Here is a tiny trained network, its code and every weight. The questions are about switching its units off for an input and a class, where a switched-off unit gives its printed mean instead of its output.

import numpy as np


def w(rows, s, z=0):
    codes = np.array(rows[::2]) - 128.0
    scale = np.full(codes.shape[1], s)
    scale[-1] = z or s
    return codes * scale


def f(y):
    return np.maximum(y, 0)


def log_softmax(a):
    a = a - a.max(-1, keepdims=True)
    return a - np.log(np.exp(a).sum(-1, keepdims=True))


def net(x, mask):
    res = np.array(x, float).reshape(1, 7) / 4 @ E
    y = f(res @ A[0][:, :-1].T + A[0][:, -1])
    res = res + np.where(mask, y, B[0][:, -1]) @ B[0][:, :-1]
    return log_softmax(res[-1] @ U[:, :-1].T + U[:, -1])


A, B = {}, {}
E = w([
[149,150,99,62,151,166,149],'x0',
[128,162,153,78,57,117,39],'x1',
[111,59,190,165,176,132,139],'x2',
[130,136,199,209,115,180,131],'x3',
[158,106,151,132,141,1,170],'x4',
[102,84,116,173,208,94,59],'x5',
[137,139,224,160,151,165,175],'x6',
],0.0086)
A[0] = w([
[184,141,98,176,134,160,213,193],'neuron 0',
[162,85,106,104,127,41,137,242],'neuron 1',
[62,108,154,164,173,131,102,203],'neuron 2',
[50,152,141,175,140,155,185,149],'neuron 3',
[154,127,153,136,126,155,155,23],'neuron 4',
[122,166,114,122,122,152,71,151],'neuron 5',
[116,212,106,175,121,35,122,208],'neuron 6',
[77,119,20,155,146,130,114,255],'neuron 7',
[92,169,177,123,88,115,157,172],'neuron 8',
[117,171,159,117,96,135,132,45],'neuron 9',
[125,130,93,10,109,132,163,44],'neuron 10',
[139,122,170,100,113,126,63,90],'neuron 11',
],0.011,0.0038)
B[0] = w([
[95,96,12,18,142,111,24,222],'neuron 0',
[75,78,67,114,79,54,58,255],'neuron 1',
[213,147,220,149,101,135,134,231],'neuron 2',
[211,51,165,100,173,146,104,207],'neuron 3',
[100,84,76,67,160,151,128,154],'neuron 4',
[122,176,97,135,133,104,127,204],'neuron 5',
[120,96,117,22,130,127,74,227],'neuron 6',
[86,103,99,112,86,30,46,252],'neuron 7',
[154,98,193,73,140,59,146,196],'neuron 8',
[143,118,255,96,139,102,102,164],'neuron 9',
[52,205,103,196,104,154,87,228],'neuron 10',
[154,116,79,140,128,204,185,183],'neuron 11',
],0.0078,0.0079)
U = w([
[159,93,197,81,56,64,141,237],'0',
[134,18,7,59,157,86,141,241],'1',
[106,158,105,196,79,182,129,14],'2',
[188,36,254,201,219,209,212,4],'3',
],0.0069,0.0026)

Each question gives the input, the list of numbers given to net, and the class t.
The units are the neurons (one row each of A and B). Each row of codes is followed by its name. A weight is (code - 128) times the scale printed after its matrix; where a second scale follows, it is the last column's (A, B and U).
mask holds one flag per neuron, in row order. A switched-off neuron (its flag False) gives its mean, the last column of its row in B, instead of its output. The means were averaged over made-up inputs and are rounded, as every weight is.
A unit's drop is (log p(t) with every unit on - log p(t) with that unit switched off) / (log p(t) with every unit on - log p(t) with every unit switched off).
The circuit of an input: a set's keep is (log p(t) with only the set's units on - log p(t) with every unit switched off) / (log p(t) with every unit on - log p(t) with every unit switched off). Starting from all 12 units, units are removed one at a time, each time the one whose removal leaves the highest keep (on an exact tie, the one counted first), for as long as the keep stays at least 0.8.
units of the circuit, in order: the units of the circuit, biggest drop first
top k neurons: the k neurons with the biggest drops, biggest first
drop when u is switched off: that unit's drop, to one decimal
input [4,2,-4,-3,-8,4,-1], class 2: units of the circuit, in order -> (neuron 0; neuron 10; neuron 6)
input [8,8,2,-7,-6,-7,-5], class 2: units of the circuit, in order -> (neuron 10)
input [-5,-4,2,1,-7,-4,3], class 3: top 2 neurons -> (neuron 1; neuron 7)
input [7,7,-4,-4,-6,6,3], class 2: top 2 neurons -> (neuron 10; neuron 0)
input [4,4,8,-4,4,5,5], class 3: units of the circuit, in order -> (neuron 7; neuron 0)
input [8,1,0,6,5,5,3], class 3: units of the circuit, in order -> (neuron 7; neuron 1)
input [8,5,-2,3,-6,7,1], class 2: units of the circuit, in order -> (neuron 0; neuron 6; neuron 8)
input [-8,-8,7,-3,-7,0,-3], class 3: top 4 neurons -> (neuron 2; neuron 1; neuron 3; neuron 6)
input [-4,4,8,7,6,6,2], class 3: drop when neuron 7 is switched off -> 0.1
input [1,7,-5,1,-8,-5,-6], class 2: drop when neuron 4 is switched off -> 0.0
input [5,1,-1,-5,-2,-6,-6], class 2: drop when neuron 0 is switched off -> 0.1
input [4,7,-7,-4,-3,0,1], class 2: drop when neuron 10 is switched off -> 0.4
